Below are the code and all the weights of a small trained network. Each question names an input and a target symbol and asks about switching units off, where a switched-off unit gives its printed mean instead of its output.

import numpy as np


def w(rows, s, z=0):
    codes = np.array(rows[::2]) - 128.0
    scale = np.full(codes.shape[1], s)
    scale[-1] = z or s
    return codes * scale


def f(y):
    return y / 2 * (1 + np.tanh(0.7978845608 * (y + 0.044715 * y**3)))


def softmax(a):
    e = np.exp(a - a.max(-1, keepdims=True))
    return e / e.sum(-1, keepdims=True)


def log_softmax(a):
    a = a - a.max(-1, keepdims=True)
    return a - np.log(np.exp(a).sum(-1, keepdims=True))


def net(x, mask):
    ids = ['ΔΞΦβζηθμστ'.index(c) for c in x.split()]
    T = len(ids)
    res = E[ids] + P[:T]
    u = 0
    for l in range(2):
        r = res
        for j in range(2):
            rows = slice(4 * j, 4 * j + 4)
            q, k, v = (r @ M[l][rows].T for M in (Q, K, V))
            z = softmax(np.where(np.tri(T) > 0, q @ k.T / 4**0.5, -1e9)) @ v
            o = O[l][rows]
            res = res + np.where(mask[u + j], z, o[:, -1]) @ o[:, :-1]
        u += 2
        y = f(res @ A[l][:, :-1].T + A[l][:, -1])
        res = res + np.where(mask[u : u + 8], y, B[l][:, -1]) @ B[l][:, :-1]
        u += 8
    return log_softmax(res[-1] @ U[:, :-1].T + U[:, -1])


Q, K, V, O, A, B = {}, {}, {}, {}, {}, {}
E = w([
[151,158,136,147,98,32,187,96,102,110],'Δ',
[80,102,105,170,122,108,169,203,133,72],'Ξ',
[193,89,132,51,138,144,108,98,98,78],'Φ',
[212,138,197,166,111,196,135,93,189,174],'β',
[171,145,154,121,92,76,215,141,137,140],'ζ',
[81,154,118,176,127,176,116,96,97,8],'η',
[143,121,164,149,59,51,161,98,152,134],'θ',
[53,89,142,135,94,161,199,132,143,44],'μ',
[136,158,127,112,64,61,147,124,138,124],'σ',
[116,68,118,216,117,104,233,165,109,94],'τ',
],0.018)
P = w([
[127,166,150,112,82,127,81,148,111,103],'0',
[162,105,58,115,184,128,124,116,208,153],'1',
[227,130,85,162,111,179,150,132,199,118],'2',
[101,152,55,107,136,232,117,84,82,203],'3',
[120,98,11,119,254,126,95,101,169,214],'4',
[172,120,83,119,135,198,120,132,175,135],'5',
[80,140,121,38,161,205,124,89,172,126],'6',
],0.0096)
Q[0] = w([
[122,185,245,15,121,151,90,46,41,210],'0.h0',
[93,159,160,125,192,90,107,87,127,255],'0.h0',
[7,137,122,161,107,125,178,202,126,104],'0.h0',
[166,207,218,141,78,87,131,145,146,118],'0.h0',
[209,117,175,78,152,82,54,132,84,172],'0.h1',
[48,96,111,123,167,108,140,145,102,207],'0.h1',
[171,118,64,196,174,111,95,172,186,125],'0.h1',
[122,114,149,155,79,56,140,238,96,105],'0.h1',
],0.026)
K[0] = w([
[99,103,75,108,254,97,120,67,222,162],'0.h0',
[152,163,55,156,140,106,158,122,203,83],'0.h0',
[75,144,187,148,127,61,106,177,108,80],'0.h0',
[73,145,65,140,158,131,146,139,104,192],'0.h0',
[193,136,104,74,86,122,137,83,128,138],'0.h1',
[154,132,119,147,130,91,159,143,213,79],'0.h1',
[168,145,115,144,62,177,140,155,83,92],'0.h1',
[94,126,145,131,66,109,193,171,124,179],'0.h1',
],0.034)
V[0] = w([
[106,102,146,55,68,171,64,120,199,145],'0.h0',
[104,3,179,178,109,108,135,16,85,96],'0.h0',
[154,86,225,81,164,146,212,170,104,158],'0.h0',
[83,90,121,140,117,154,107,214,181,139],'0.h0',
[111,201,129,110,159,112,195,146,101,90],'0.h1',
[79,140,128,199,72,109,125,94,188,166],'0.h1',
[122,153,83,107,99,120,132,57,140,134],'0.h1',
[121,159,80,140,176,159,164,112,119,107],'0.h1',
],0.016)
O[0] = w([
[86,36,171,62,124,136,63,33,136,54,97],'0.h0',
[155,153,209,189,201,199,134,97,81,222,139],'0.h0',
[94,123,253,114,173,69,253,189,85,82,114],'0.h0',
[136,59,195,121,37,59,59,181,166,133,2],'0.h0',
[65,87,129,199,60,92,105,87,147,191,205],'0.h1',
[25,211,157,66,118,119,48,138,178,66,143],'0.h1',
[149,148,98,121,158,93,152,136,174,143,163],'0.h1',
[87,67,149,39,103,125,127,197,138,173,197],'0.h1',
],0.0079,0.0053)
A[0] = w([
[38,68,139,200,169,197,155,209,66,72,67],'0.n0',
[186,103,152,111,93,195,122,153,153,35,109],'0.n1',
[138,75,86,197,156,254,41,146,141,143,112],'0.n2',
[95,38,205,194,222,239,65,192,124,82,104],'0.n3',
[88,42,59,135,112,214,113,117,67,76,1],'0.n4',
[68,74,137,115,106,90,73,152,122,65,36],'0.n5',
[97,186,145,138,204,46,69,131,141,163,87],'0.n6',
[191,178,229,142,171,171,15,124,144,114,23],'0.n7',
],0.0076,0.0048)
B[0] = w([
[136,164,24,117,198,123,59,61,131,101,233],'0.n0',
[64,142,98,122,194,103,101,145,79,190,206],'0.n1',
[54,123,176,90,119,72,211,115,106,106,255],'0.n2',
[95,146,82,159,28,129,133,42,120,200,217],'0.n3',
[179,114,115,210,156,86,128,232,227,107,236],'0.n4',
[237,98,128,194,175,116,212,125,102,157,209],'0.n5',
[183,140,152,117,79,187,172,147,134,126,180],'0.n6',
[176,151,145,182,252,1,160,159,169,119,174],'0.n7',
],0.0094,0.0055)
Q[1] = w([
[176,85,185,129,188,166,114,59,79,130],'1.h0',
[139,121,147,92,174,78,169,81,165,74],'1.h0',
[24,81,96,254,158,137,117,150,106,101],'1.h0',
[116,117,172,98,91,51,167,151,144,139],'1.h0',
[149,181,196,33,24,105,135,152,144,144],'1.h1',
[113,60,185,191,109,119,102,168,100,121],'1.h1',
[155,92,12,142,103,115,142,144,138,97],'1.h1',
[203,131,135,103,108,209,66,131,121,216],'1.h1',
],0.023)
K[1] = w([
[158,28,149,166,214,168,98,106,87,129],'1.h0',
[179,93,137,37,173,93,152,100,116,75],'1.h0',
[115,190,173,255,87,45,122,56,100,122],'1.h0',
[93,83,181,93,89,102,149,144,147,145],'1.h0',
[130,46,124,15,116,150,168,181,174,163],'1.h1',
[124,59,178,175,142,81,93,143,130,132],'1.h1',
[132,102,64,168,67,94,103,107,131,107],'1.h1',
[150,103,79,126,158,211,66,146,159,218],'1.h1',
],0.023)
V[1] = w([
[133,93,69,108,137,122,122,125,20,187],'1.h0',
[109,195,161,138,185,41,45,158,48,156],'1.h0',
[121,44,131,88,203,77,122,174,128,187],'1.h0',
[125,166,82,157,130,155,99,149,112,153],'1.h0',
[192,168,63,99,126,124,103,119,102,142],'1.h1',
[244,191,136,142,124,178,108,75,194,51],'1.h1',
[154,133,63,1,116,150,172,90,148,193],'1.h1',
[83,176,135,36,139,153,165,112,163,120],'1.h1',
],0.0057)
O[1] = w([
[174,154,132,181,135,80,128,98,185,91,113],'1.h0',
[164,101,119,105,149,201,213,144,119,166,104],'1.h0',
[182,165,135,139,54,140,125,33,78,90,59],'1.h0',
[140,123,138,142,109,183,163,149,200,125,151],'1.h0',
[129,89,112,141,139,152,107,130,213,125,232],'1.h1',
[50,67,98,72,115,223,108,156,150,149,252],'1.h1',
[108,87,171,254,136,124,89,47,137,82,139],'1.h1',
[88,79,147,189,157,142,176,82,92,129,111],'1.h1',
],0.0052,0.0035)
A[1] = w([
[162,123,224,146,127,134,128,152,105,158,21],'1.n0',
[169,101,116,186,46,98,96,147,119,155,48],'1.n1',
[128,142,144,133,174,103,111,74,128,84,3],'1.n2',
[168,187,133,133,144,96,134,136,108,185,101],'1.n3',
[83,62,114,46,162,128,144,146,95,16,48],'1.n4',
[159,102,246,76,112,109,93,94,124,139,126],'1.n5',
[65,83,80,143,112,141,168,162,82,118,40],'1.n6',
[141,168,169,77,111,112,92,55,130,194,191],'1.n7',
],0.011,0.003)
B[1] = w([
[51,94,99,84,103,170,46,68,20,75,155],'1.n0',
[107,132,111,11,208,141,145,172,89,184,223],'1.n1',
[120,170,88,37,84,213,124,208,136,149,184],'1.n2',
[114,101,155,150,31,201,112,98,205,92,254],'1.n3',
[123,177,122,224,106,91,54,102,18,175,210],'1.n4',
[198,134,1,252,68,106,155,236,212,53,165],'1.n5',
[188,134,234,124,63,167,132,134,124,60,239],'1.n6',
[115,87,217,176,253,88,86,145,108,148,185],'1.n7',
],0.0083,0.0096)
U = w([
[162,214,130,243,98,165,173,121,183,221,4],'Δ',
[98,186,187,174,92,87,249,105,158,80,175],'Ξ',
[229,105,131,173,148,172,180,42,114,113,218],'Φ',
[112,191,186,160,248,216,174,163,172,44,162],'β',
[136,156,133,135,125,125,171,165,142,166,123],'ζ',
[122,101,171,254,147,149,138,172,155,95,105],'η',
[104,159,192,208,177,119,161,72,148,194,139],'θ',
[62,151,73,134,109,130,123,48,193,74,166],'μ',
[92,134,168,161,106,215,147,115,117,131,100],'σ',
[139,231,109,203,146,139,144,116,93,116,105],'τ',
],0.0035,0.0029)

Each question gives the input, a string of symbols that net reads in full, and the target symbol t.
The units are the heads (4 rows each of Q, K, V and O) and the neurons (one row each of A and B). Each row of codes is followed by its name. A weight is (code - 128) times the scale printed after its matrix; where a second scale follows, it is the last column's (O, A, B and U).
mask holds one flag per unit, layer by layer, with each layer's heads first. A switched-off unit (its flag False) gives its mean, the last column of its rows in O or B, instead of its output. The means were averaged over made-up inputs and are rounded, as every weight is.
A unit's drop is (log p(t) with every unit on - log p(t) with that unit switched off) / (log p(t) with every unit on - log p(t) with every unit switched off).
The circuit of an input: a set's keep is (log p(t) with only the set's units on - log p(t) with every unit switched off) / (log p(t) with every unit on - log p(t) with every unit switched off). Starting from the 12 units with the biggest drops (on a tie, the unit counted first), units are removed one at a time, each time the one whose removal leaves the highest keep (on an exact tie, the one counted first), for as long as the keep stays at least 0.8.
circuit, biggest first: the units of the circuit, biggest drop first
top k neurons: the k neurons with the biggest drops, biggest first
k most important neurons of layer l: the k neurons of layer l with the biggest drops, biggest first
which heads matter: for each layer, one digit per head in row order, 1 if its drop is at least 0.15 and else 0, layers parted by /
input μ Δ σ, target η: circuit, biggest first -> [0.h0; 1.n5; 1.n7]
input ζ η ζ, target Ξ: circuit, biggest first -> [0.h0; 1.h1]
input θ ζ Ξ μ σ, target ζ: which heads matter -> 10 / 00
input β σ Ξ θ ζ Ξ, target Φ: which heads matter -> 11 / 10
input τ Φ σ ζ β Δ ζ, target τ: top neuron -> [1.n4]
input θ Ξ μ, target σ: top 2 neurons -> [1.n6; 0.n7]
input σ θ σ Δ ζ Ξ, target η: 2 most important neurons of layer 0 -> [0.n4; 0.n2]
input σ Ξ ζ Φ ζ Δ, target Φ: which heads matter -> 01 / 00
input Δ Ξ Δ ζ τ, target β: which heads matter -> 11 / 10
input τ σ ζ Δ, target μ: circuit, biggest first -> [0.h0; 0.h1]
input σ ζ σ, target μ: circuit, biggest first -> [0.h0; 0.h1]
input Φ θ η, target μ: top 2 neurons -> [0.n0; 0.n3]
input ζ Ξ η, target τ: which heads matter -> 10 / 00
input Φ ζ β β, target Φ: circuit, biggest first -> [0.h1]
input σ Φ τ μ, target η: which heads matter -> 11 / 00
input Ξ η μ σ, target θ: top 2 neurons -> [1.n7; 0.n2]
input β τ τ, target Φ: top 2 neurons -> [0.n7; 0.n5]
input θ θ σ, target β: which heads matter -> 11 / 00
input σ θ Δ ζ Ξ σ ζ, target ζ: circuit, biggest first -> [0.h0; 1.n1]
input θ β μ ζ ζ Φ Φ, target Φ: which heads matter -> 01 / 10
input η σ θ η, target Ξ: most important neuron of layer 1 -> [1.n6]
input ζ θ Δ τ, target τ: 2 most important neurons of layer 0 -> [0.n0; 0.n3]
input τ ζ Ξ, target Δ: 2 most important neurons of layer 0 -> [0.n0; 0.n3]
input ζ θ τ ζ τ Δ σ, target σ: 2 most important neurons of layer 1 -> [1.n0; 1.n3]
input ζ μ σ Ξ, target τ: 2 most important neurons of layer 1 -> [1.n4; 1.n3]
input η β Δ μ τ, target Ξ: 2 most important neurons of layer 0 -> [0.n2; 0.n0]
